Each row has a class, written as a number after it.
[ -95  221 -658  102  171 -144 -283   76  273  -61 -448  219  224  130
   66 -165 -258 -269 -101  127  611  392  -93  135  214  -72   95 -111
  -82   94   77  -80 -214 -303   85  731  221  -77 -345  123 -217]
6
[-247  388  -75 -249 -301 -356  110  108  292  281  -52  244  236  317
   96  236 -485  -71  131  230  651  193 -462 -361 -186  -21 -560 -183
   99  -66  129  -31 -342 -148 -514  536  165  121 -346  -88  -92]
2
[ -19  303 -571  100   48 -119 -236  136  254  -69 -393  197  203   62
   32 -197 -316 -294  -73   54  554  413 -161  128  340   -3    8  -48
  -97  120   98  -33 -170 -241   19  794  225  -30 -272   99 -189]
3
[ -46   47 -641  123  404  317   88  -36   19    8 -113  325  521  287
   65  303 -175  -77   23 -497  277 -102  473 -857  -95  -89 -363  392
  317 -292  333 -289  -21 -475 -258  194  128 -358 -432   73 -228]
6
[-106  285 -632  177  118  -88 -260  116  203  -76 -443  146  321   69
   45 -160 -288 -309  -34   10  562  342 -101   97  394  -29  136  -19
  -59  111  145  -28 -153 -300   17  700  246   13 -306  132 -215]
5
[-138  112 -604  225  497  271  137  -45  108   92  -62  364  682  309
   16  364 -217 -254    2 -398  298  -73  352 -816 -101  -58 -484  350
  229  -71  373 -288 -121 -634 -258   95  236 -420 -436   59 -287]
2
[-319  381 -138 -182 -100 -267   -8    0  337  367  -15  314  420  215
  235  346 -459  -76  168   88  631  -40 -318 -546  -70 -113 -579 -155
  102 -183  157 -106 -426 -297 -636  453  203   47 -427 -134 -167]
4
[ -58  239 -674 -105  113  -64 -184   76  310    1 -478  179  148   99
   68 -261 -286 -263  -92  155  522  571 -296  239  273  -11   72  -25
 -110  119   53   42  -62 -262  135  824  197  -32 -373  150 -158]
0
[-139  331  -83 -369 -112 -340   62   38  330  254  -40  251  102  245
  203  216 -541 -136  112  231  605  269 -336 -461  -46  -88 -622 -126
   16  -55   80    9 -334 -292 -416  542  227  136 -408  -48  -57]
6
[ -32  254 -652   43  140 -102 -239   54  231 -125 -458  210  245   28
   96 -240 -276 -264  -84  123  570  438 -137  236  237  -51   72  -98
  -83   49   -8 -111 -146 -304   19  818  224  -95 -334  114 -202]
4
[-351  360  -53 -124 -176 -332  111   26  329  317   30  246  363  264
  177  291 -505 -113  163  161  623   44 -302 -435  -73  -80 -525 -100
  117  -65  153  -32 -336 -254 -618  358  278  137 -340 -107 -151]
0
[-108  299 -505   -6   33  -71 -192   93  371   -1 -454  175  298  108
   35 -107 -247 -339  -55  168  516  434 -289  263  271   49  134   16
 -121  115  137   38  -48 -296   54  679  215   38 -407  155 -185]
5
[-122   77 -710  208  472  242  120  -47   95   71  -37  373  687  348
   70  335 -198 -206   34 -367  293  -33  360 -834 -117  -91 -519  373
  316  -97  334 -258 -111 -655 -294   88  252 -432 -434    1 -336]
3
[-128  303 -565  -61   91  -52 -166   82  297    0 -460  111  345   46
   41 -196 -279 -305  -49  135  496  509 -329  333  268   47  152  -51
 -148  182   41   79  -62 -234  121  677  200  -43 -426  182 -205]
2
[-254  360 -136 -245  -10 -305    9   25  295  266  -75  233  289  241
  224  186 -477 -156  122  129  573  234 -339 -504  -46  -97 -622  -99
    7  -67  153   -2 -413 -293 -427  462  199  101 -427  -44  -73]
7
[ -56  250 -637   89    5 -156 -207  117  185 -102 -398  126   94   63
   11 -219 -359 -273  -83   42  608  425  -70  181  279   47   34  -24
    1  148   86   27 -112 -227  100  739  188   -7 -263  112 -211]
5
[-200  140 -602  135  350  308  110  -46   26   48 -157  371  666  303
   69  346 -236 -143   47 -405  296 -112  351 -824  -79  -80 -343  325
  299 -287  390 -247 -107 -500 -364  141  134 -356 -475   49 -261]
2
[ -60   65 -606  188  459  271  147  -38   89  102   -2  287  605  307
    3  294 -206 -192   25 -475  302  -31  371 -826 -117  -43 -471  377
  263  -83  396 -258  -34 -597 -164  116  244 -405 -500   48 -286]
0
[-126   35 -786  198  530  238  118  -46  256   32  -74  311  598  350
   34  370 -231 -226  -67 -389  316  -30  341 -873  134 -169 -433  277
  289 -167  404 -269 -123 -638 -437  312  298 -409 -441   90 -274]
2
[ -52  267 -606  101  140 -109 -299  111  381 -104 -469  241  245   92
   70 -156 -229 -295  -80  180  569  357 -122  223  319  -86   12  -91
 -111   20   58 -146 -170 -276   40  844  191  -86 -346  122 -177]
7
[-339  326 -127 -135 -118 -290  109   32  376  308  -25  283  366  279
  202  319 -493 -120  153  140  646  -32 -309 -465  -72 -114 -531  -86
  145 -115  118  -64 -360 -282 -692  406  275   94 -295 -145 -133]
6
[ -88  187 -725   44  222 -127 -233   94  322  -67 -452  115  183  138
   66 -284 -247 -234 -119   49  598  480  -85  197  267 -103   24 -123
   -9   78   27  -64 -169 -260  145  812  202 -140 -349  126 -188]
1
[-119   22 -761  102  519  298  193  -61  174   60  -45  337  497  326
   32  238 -227 -199  -21 -411  363  -97  318 -841  -74 -150 -377  352
  275 -185  346 -262 -131 -501 -386  261  238 -337 -362   21 -218]
6
[ -99  239 -734   30  156  -82 -261   68  267  -76 -528  227  166  105
   58 -255 -309 -274 -121  103  602  503 -138  136  303 -121   83  -75
  -46   12   48  -80 -129 -300  142  882  184  -80 -365  123 -157]
0
[ -54   22 -707  122  500  254  134  -51   90   72  -27  253  550  338
   18  257 -206 -170   -3 -445  277   29  403 -836 -142  -49 -530  419
  345 -122  351 -234  -34 -647 -142  136  228 -417 -449   64 -263]
1
[-201  358  -57 -351 -105 -377   27   33  254  339  -15  175  226  217
  192  239 -489  -75  127  191  584  250 -369 -444 -111  -64 -630 -163
   13  -38  112   17 -336 -277 -358  457  227  111 -463  -29 -117]
7
[  22  260 -679  250  142  -88 -214  159  260 -174 -357  101  224  106
   38 -224 -308 -342  -76  -28  576  347  -72  109  312   14  -83    7
  -83  181  129   14 -200 -279   61  681  235  -58 -274  108 -191]
6
[-317  383  -37 -278 -237 -338  150  102  308  286  -51  210  303  377
  131  257 -512  -39   98  180  657  248 -456 -367 -202   12 -636 -138
  132  -48  192  -35 -327 -110 -522  489  190   83 -359  -93 -117]
5
[ -89   95 -418   66  422  245  130    8  -64   64 -101  379  629  267
  151  320 -187  -39   43 -389  319 -178  421 -749 -135 -107 -194  264
  273 -263  347 -341  -89 -483 -415  117  191 -295 -405   87 -245]
4
[-199  403 -105 -270  -63 -329   -7   29  232  298  -70  281  322  219
  205  237 -507 -111  124  204  596  196 -345 -537  -50  -84 -526 -124
   29  -65  103  -11 -421 -268 -446  435  238  175 -416  -40 -117]
6
[-212  403  -65 -278 -147 -348   53   31  226  227  -55  263  198  245
  174  228 -577 -124  176  189  646  187 -288 -471 -118  -59 -624 -134
   43  -89   90  -22 -365 -290 -492  476  244  128 -376  -63 -106]
1
[-110  238 -678  117  193 -138 -296   98  243 -118 -508  248  260   90
  100 -210 -263 -250 -124  133  566  442  -71  204  278  -68   48 -108
  -37   50   42 -117 -227 -297   54  775  192 -118 -291  123 -185]
2
[ -83  318 -528   49  135 -140 -163  104  265  -57 -447  147  179   74
   14 -219 -365 -370  -88   62  667  416 -201  141  294  -29   56  -90
  -93   91   72  -63 -148 -311   -6  825  282  -50 -317  127 -137]
1
[-192  416  -89 -267 -152 -325   60   60  262  260  -54  290  207  267
  200  250 -553 -110  155  209  622  212 -334 -452  -66  -46 -636 -136
   60  -22   98  -18 -348 -275 -485  517  187  137 -389  -81  -91]
0
[-271  421 -124 -229  -93 -277  -12   42  314  319 -106  274  306  238
  239  289 -444 -119  139  151  560  171 -379 -466  -30  -81 -564 -110
   -6  -95  195   35 -418 -252 -422  422  143  134 -439  -55 -109]
7
[ -89  284 -656  110   75 -110 -221  148  278  -88 -385  143  158  156
    9 -220 -340 -317  -75  -43  609  420 -137   40  360  -64   10  -61
  -26  108  132   24  -98 -217   36  865  203  -38 -293  106 -163]
3
[-347  371 -142 -154 -166 -280   43   55  333  287  -53  233  439  285
  152  306 -480 -114  202  140  618   35 -324 -444  -22 -106 -547 -148
  153 -121  205  -46 -407 -266 -570  421  190   94 -400 -137 -119]
2
[-209  411  -57 -253 -171 -339  -13    4  287  283  -61  289  222  195
  185  260 -487 -147  192  235  601  170 -287 -429  -33  -78 -522 -137
    0 -103  194    7 -400 -303 -409  421  203  198 -443  -54 -118]
1
[  16  235 -645   85  191 -134 -247   82  301 -136 -519  232  204   65
  102 -203 -312 -261 -106   63  589  445 -111  177  278  -73   29  -96
  -86   22   31 -124 -117 -366   28  850  226  -99 -358  168 -197]
1
[-121  248 -657  107  152 -135 -315   84  201  -36 -459  190  318   70
    7 -157 -259 -260  -32  105  591  380 -117  196  242  -41  144  -72
  -53  135   73  -62 -163 -294  137  694  217  -61 -340  142 -248]
5
[-259  392 -193 -307 -130 -310   58   46  230  251 -106  290  321  331
  170  225 -562   -5  115  169  653  222 -426 -501 -192  -74 -631 -139
  119 -122   74  -73 -356 -165 -505  582  176   58 -365  -65 -108]
7
[-137  225 -814   56  127 -149 -349   12  209  -39 -453  203  165   75
   56 -210 -249 -238  -73   96  570  387  -75  177  228  -85  181  -75
  -26   61   85   -2 -206 -269  193  701  126  -12 -290  138 -239]
7
[ -75  234 -594   77  181 -125 -218   87  268  -58 -406  173  265   45
   74 -168 -294 -244  -81  132  571  405 -124  206  281  -50   65 -103
 -114  126   57 -132 -160 -263  103  752  215 -116 -352  142 -227]
7
[-209  392  -12 -278 -374 -372   97  103  311  258  -31  274  226  318
  119  261 -516  -50  112  225  665  219 -445 -384 -252   -6 -683 -158
  108 -108   93  -77 -312 -177 -541  558  177   98 -348 -101 -130]
4
[-108   41 -637   74  469  243  214  -37  195  109  -71  365  587  342
   52  324 -230 -197  -14 -426  385 -107  275 -883  -18 -184 -391  262
  307 -216  330 -307  -66 -623 -520  331  296 -368 -455   52 -206]
2
[-277  401  -93 -283 -237 -335   96   97  244  306  -71  262  297  304
  142  237 -545   -8  140  222  666  192 -431 -437 -195  -40 -614 -152
  136  -91  107  -41 -405 -181 -561  524  185  113 -336  -95 -108]
1
[-144   88 -618   62  400  274  140  -56   62   83 -164  373  578  298
   94  287 -246 -130   -9 -386  350  -32  346 -838  -44 -126 -375  335
  332 -302  326 -309  -29 -582 -373  282  222 -404 -460   83 -245]
1
[ -47  272 -622  -54   81  -89 -229   85  309  -36 -494  138  256   94
   88 -198 -253 -275  -79   70  511  544 -297  177  364  -48  170  -51
 -132   84  124   79  -56 -267   93  795  191   15 -445  233 -167]
7
[ -40  264 -701   55  136 -110 -287   37  245  -91 -505  302  238   56
  104 -167 -291 -252  -83   58  604  383 -140  131  241  -94   92  -56
  -91   -6  -31 -102 -132 -341    0  803  267  -62 -329  151 -218]
5
[-100  100 -638  203  395  238  141  -39  124   88   31  297  663  299
   33  365 -229 -198   13 -370  317  -34  352 -806  -89  -28 -561  370
  321  -89  363 -231  -92 -586 -233   83  284 -449 -472   -2 -355]
6
[-110   -1 -790  131  449  202  171  -18  233   54  -31  268  552  306
   34  307 -231 -153  -86 -378  334   54  309 -833  148 -181 -451  309
  359 -202  383 -226  -38 -543 -437  349  327 -424 -439   71 -303]
3
[-416  363  -60 -145 -119 -293  152  132  355  364   48  197  358  279
  151  375 -485 -139  143  150  648    1 -295 -432  -38  -45 -518 -113
  137   -9  174  -16 -337 -242 -613  347  264  107 -331 -135 -164]
2
[ -95   21 -719  148  516  287  186  -72  242   49  -27  331  522  319
   64  329 -212 -190  -10 -414  312  -64  329 -885   57 -155 -457  325
  209 -164  390 -265 -128 -532 -466  309  257 -391 -435   70 -226]
7
[  -3  280 -667  238  109 -118 -233  152  293 -148 -452  102  224   63
   77 -163 -226 -380  -94  -71  515  367  -98  111  388  -15    9  -31
  -91   70   95    5 -141 -372  -11  676  230   -5 -319  141 -214]
2
[-152   48 -792  136  515  250  105  -31  232   62 -133  395  558  387
   50  324 -241 -171  -72 -368  372  -51  303 -899   50 -215 -468  281
  331 -270  378 -299 -147 -554 -394  363  225 -423 -419   63 -211]
2
[-137  292 -619  -48   97  -25 -150   84  353  -27 -509  133  245  118
   47 -210 -262 -334  -48  112  515  536 -313  239  284   -1  139    2
 -103   93  107   76  -37 -264   70  768  162   -1 -405  167 -150]
1
[-209  345  -75 -354 -280 -356  135  100  209  259  -64  209  190  300
   99  170 -595  -10  120  173  679  293 -422 -423 -172  -32 -642 -135
  172  -73  118  -44 -296 -181 -507  617  167  120 -352  -80  -44]
0
[ -74  224 -730   86  128 -145 -332   97  269  -94 -420  169  204   75
   39 -237 -240 -273  -74   82  591  388  -87  225  270  -80   82  -83
  -18   59   63  -53 -173 -270  171  748  172  -78 -337  139 -231]
5
[ -71  -11 -749  101  516  252  140  -50  271   49  -94  342  541  303
   31  345 -226 -153  -79 -390  355  -28  314 -842  146 -186 -450  322
  320 -254  375 -321  -40 -559 -477  434  308 -456 -448  115 -229]
5
[-107  223 -721   75  236  -69 -243   87  251  -99 -445  189  275  121
   38 -235 -312 -261 -113   88  552  474 -117  114  241  -58   45  -70
  -60   88   38  -49 -147 -275  133  795  234 -135 -370  132 -187]
2
[ -56  229 -661  -43  164    2  -82  102  318  -93 -462   60  267   87
   63 -236 -243 -330 -112   88  442  601 -319  265  266   46   57   55
 -118  102   51   56   55 -335   79  758  275  -79 -417  167 -149]
2
[-329  360 -151 -146 -125 -290   35    8  280  306  -38  295  371  228
  188  335 -495  -75  171  133  654    9 -281 -481 -100  -75 -480 -124
   53  -88  176  -36 -412 -279 -629  421  251  134 -386 -109 -158]
7
[-104   -2 -770   76  509  283  151  -98  234   79 -124  356  464  273
  -14  319 -245 -218  -67 -397  345   19  307 -847   84 -148 -432  350
  273 -196  428 -255  -75 -546 -384  388  238 -421 -413   81 -220]
6
[-147   48 -799  106  554  300   89  -78  224    7 -101  330  551  325
   57  319 -231 -180  -40 -345  313  -35  334 -823   68 -174 -424  337
  271 -264  361 -288 -127 -521 -388  333  264 -407 -398   51 -235]
6
[ -59  103 -493   98  327  330  166  -45   19   88 -168  354  662  303
   45  321 -192 -170   55 -488  329  -84  280 -885 -102  -59 -319  384
  282 -255  378 -283   55 -579 -359  222  148 -381 -558  113 -188]
4
[-230  406   -1 -338 -171 -379   -9   38  219  313  -10  284  242  218
  167  258 -541  -96  130  258  644  200 -344 -383 -111  -33 -543 -148
   47  -46  174    7 -360 -258 -381  444  244  125 -424  -24 -120]
5
[-280  377  -75 -259 -303 -341  126  107  309  269  -28  256  225  324
  122  283 -509  -55  123  248  678  167 -434 -416 -219  -46 -596 -158
   91  -91   93  -62 -355 -149 -608  539  198  134 -320 -111 -126]
6
[-109   86 -640  143  483  244  112  -77  118   59  -49  358  612  327
   63  309 -247 -213   27 -401  314  -28  350 -836 -126  -57 -510  376
  302 -117  322 -263  -91 -622 -272  167  222 -385 -458   23 -258]
5
[ -75   84 -518   74  334  278  142  -13   25   57  -91  321  577  245
   94  344 -219  -33   40 -431  264  -41  406 -792  -11  -93 -356  326
  304 -295  357 -310   27 -480 -339  227  205 -349 -479   68 -278]
0
[-145   34 -721   79  481  273  165  -62  229   38 -102  326  550  356
   35  323 -242 -163  -41 -391  355  -10  294 -817   85 -173 -392  313
  308 -232  417 -278  -76 -503 -437  368  251 -393 -434   88 -208]
5
[ -44  251 -592  -21   45  -41 -223   81  333  -60 -484  136  283   67
  -11 -187 -318 -304  -53   78  522  508 -265  175  294    8   61   15
  -90   75   87   34  -10 -258  140  804  180  -56 -451  168 -174]
6
[ -18  313 -583  129   28 -150 -228  113  316  -92 -444  224  192   96
   14 -201 -323 -406  -86   73  656  358 -221  102  260  -38    0  -35
 -122   90   51  -68 -136 -323   -5  796  233   23 -292  145 -171]
6
[-239  366  -75 -317 -232 -376   60   72  206  281  -44  196  303  300
   97  214 -517  -32  144  195  628  282 -458 -386 -187  -19 -587 -189
  113  -40  169  -17 -348 -182 -475  528  183   42 -405  -67 -115]
3
[  -4   46 -577  100  436  265  116   18  -27   27 -132  351  514  281
  143  273 -167  -14  -11 -431  298  -66  459 -807  -60 -108 -388  342
  308 -316  303 -333    4 -514 -330  234  226 -390 -445   92 -228]
0
[ -58   91 -536   74  289  216  119  -21   20   90  -56  425  607  302
  103  347 -256  -34   54 -359  327 -145  410 -840  -81 -140 -399  251
  338 -251  342 -302  -96 -511 -408  204  188 -341 -446   26 -305]
3
[-260  397  -43 -311 -277 -379  104   77  258  293  -54  228  257  323
  150  223 -514  -23  138  243  658  262 -470 -311 -234    0 -672 -189
  110  -49  143  -39 -346 -158 -488  500  149   68 -389  -87 -113]
0
